Below are the code and all the weights of a small trained network. Each question names an input and a target symbol and asks about switching units off, where a switched-off unit gives its printed mean instead of its output.

import numpy as np


def w(rows, s, z=0):
    codes = np.array(rows[::2]) - 128.0
    scale = np.full(codes.shape[1], s)
    scale[-1] = z or s
    return codes * scale


def f(y):
    return y / 2 * (1 + np.tanh(0.7978845608 * (y + 0.044715 * y**3)))


def softmax(a):
    e = np.exp(a - a.max(-1, keepdims=True))
    return e / e.sum(-1, keepdims=True)


def log_softmax(a):
    a = a - a.max(-1, keepdims=True)
    return a - np.log(np.exp(a).sum(-1, keepdims=True))


def net(x, mask):
    ids = ['ΓΘΞΣδλτψ'.index(c) for c in x.split()]
    T = len(ids)
    res = E[ids] + P[:T]
    q, k, v = (res @ M[0].T for M in (Q, K, V))
    z = softmax(np.where(np.tri(T) > 0, q @ k.T / 2**0.5, -1e9)) @ v
    res = res + np.where(mask[0], z, O[0][:, -1]) @ O[0][:, :-1]
    y = f(res @ A[0][:, :-1].T + A[0][:, -1])
    res = res + np.where(mask[1:17], y, B[0][:, -1]) @ B[0][:, :-1]
    return log_softmax(res[-1] @ U[:, :-1].T + U[:, -1])


Q, K, V, O, A, B = {}, {}, {}, {}, {}, {}
E = w([
[166,67,100,100,73],'Γ',
[114,147,110,146,197],'Θ',
[86,132,1,154,142],'Ξ',
[173,210,50,121,138],'Σ',
[166,99,159,156,194],'δ',
[123,142,131,142,34],'λ',
[154,137,207,174,133],'τ',
[183,106,132,70,56],'ψ',
],0.0099)
P = w([
[254,99,99,176,113],'0',
[153,105,107,143,121],'1',
[145,101,111,130,112],'2',
[127,108,126,115,122],'3',
[117,110,139,103,121],'4',
[105,111,152,89,118],'5',
[95,109,161,82,117],'6',
[84,108,175,71,119],'7',
],0.0077)
Q[0] = w([
[249,144,221,142,84],'H1',
[146,226,244,182,253],'H1',
],0.026)
K[0] = w([
[253,103,219,74,66],'H1',
[23,166,223,42,119],'H1',
],0.023)
V[0] = w([
[119,5,142,75,200],'H1',
[165,159,80,12,125],'H1',
],0.024)
O[0] = w([
[157,198,103,250,43,4],'H1',
[69,51,77,204,132,132],'H1',
],0.014,0.0028)
A[0] = w([
[103,180,76,107,60,54],'N1',
[75,223,93,141,234,239],'N2',
[170,122,205,77,90,52],'N3',
[178,165,134,179,90,15],'N4',
[182,139,131,115,2,174],'N5',
[147,134,170,47,49,254],'N6',
[57,140,118,116,75,103],'N7',
[186,183,13,148,214,89],'N8',
[155,88,159,215,169,225],'N9',
[98,144,61,108,30,69],'N10',
[88,116,236,191,156,92],'N11',
[75,206,59,36,132,62],'N12',
[110,129,195,134,219,82],'N13',
[143,123,215,104,145,88],'N14',
[59,74,97,84,65,75],'N15',
[109,112,166,71,88,100],'N16',
],0.014,0.0059)
B[0] = w([
[124,158,120,109,213,140],'N1',
[141,251,195,120,156,166],'N2',
[109,152,226,164,114,208],'N3',
[219,163,100,230,163,164],'N4',
[68,85,196,69,42,201],'N5',
[78,125,34,184,225,251],'N6',
[140,63,129,115,114,138],'N7',
[98,124,63,24,160,159],'N8',
[197,70,120,92,162,181],'N9',
[149,170,147,28,154,154],'N10',
[84,102,158,110,198,131],'N11',
[208,49,192,126,167,171],'N12',
[122,166,83,63,95,173],'N13',
[191,133,180,94,103,194],'N14',
[155,192,153,199,84,207],'N15',
[118,132,53,83,78,192],'N16',
],0.024,0.013)
U = w([
[27,68,89,88,79,197],'Γ',
[128,158,100,129,22,46],'Θ',
[119,135,45,246,157,161],'Ξ',
[148,64,197,39,37,2],'Σ',
[254,125,189,242,104,170],'δ',
[170,173,50,42,220,162],'λ',
[127,229,228,172,135,197],'τ',
[115,13,164,128,218,74],'ψ',
],0.0039,0.0043)

Each question gives the input, a string of symbols that net reads in full, and the target symbol t.
The units are the heads (2 rows each of Q, K, V and O) and the neurons (one row each of A and B). Each row of codes is followed by its name. A weight is (code - 128) times the scale printed after its matrix; where a second scale follows, it is the last column's (O, A, B and U).
mask holds one flag per unit, heads first, then neurons. A switched-off unit (its flag False) gives its mean, the last column of its rows in O or B, instead of its output. The means were averaged over made-up inputs and are rounded, as every weight is.
A unit's drop is (log p(t) with every unit on - log p(t) with that unit switched off) / (log p(t) with every unit on - log p(t) with every unit switched off).
The circuit of an input: a set's keep is (log p(t) with only the set's units on - log p(t) with every unit switched off) / (log p(t) with every unit on - log p(t) with every unit switched off). Starting from the 12 units with the biggest drops (on a tie, the unit counted first), units are removed one at a time, each time the one whose removal leaves the highest keep (on an exact tie, the one counted first), for as long as the keep stays at least 0.8.
circuit, biggest first: the units of the circuit, biggest drop first
top k neurons: the k neurons with the biggest drops, biggest first
drop of u: that unit's drop, to one decimal
input δ Θ ψ τ, target ψ: circuit, biggest first => H1, N11, N9
input λ λ δ, target λ: circuit, biggest first => N13, H1
input λ λ Ξ ψ Θ λ, target λ: circuit, biggest first => H1, N13
input ψ ψ Θ Ξ Ξ Σ τ ψ, target δ: top neuron => N15
input Ξ ψ Ξ Σ Γ δ Ξ, target δ: top 4 neurons => N12, N6, N5, N3
input Γ δ Ξ δ ψ, target Σ: top 3 neurons => N5, N6, N10
input Γ λ Ξ Σ δ, target δ: circuit, biggest first => H1, N13
input τ Θ Γ ψ Γ Σ Γ, target ψ: circuit, biggest first => N6, H1, N12, N3
input λ Ξ ψ ψ τ τ Θ Ξ, target τ: top 4 neurons => N2, N6, N9, N4
input ψ λ ψ Ξ Ξ δ, target δ: top 2 neurons => N6, N4
input λ δ ψ Θ τ, target ψ: top 3 neurons => N15, N11, N16
input Σ τ λ Γ λ Γ, target Θ: circuit, biggest first => H1, N15, N13, N16
input Ξ Ξ Θ τ ψ Σ Ξ, target δ: circuit, biggest first => N6, N5
input ψ Σ λ Θ τ τ Σ, target τ: circuit, biggest first => N2
input Σ ψ Σ, target τ: top 3 neurons => N15, N2, N6
input Σ Γ Σ ψ Θ τ λ, target Θ: circuit, biggest first => N15, H1, N13, N16
input Θ Ξ ψ ψ Ξ Θ Γ, target Γ: top 2 neurons => N5, N4
input δ δ λ Θ τ δ, target τ: drop of N5 => 0.0
input Γ Σ Θ λ, target Σ: drop of N5 => 0.7
input δ λ λ ψ Ξ λ, target τ: drop of N9 => 0.2
input Ξ Ξ λ τ Σ δ, target τ: drop of H1 => 2.4
input τ Θ Ξ λ λ, target ψ: top neuron => N6
input ψ τ Γ Σ ψ, target δ: top 3 neurons => N6, N15, N5
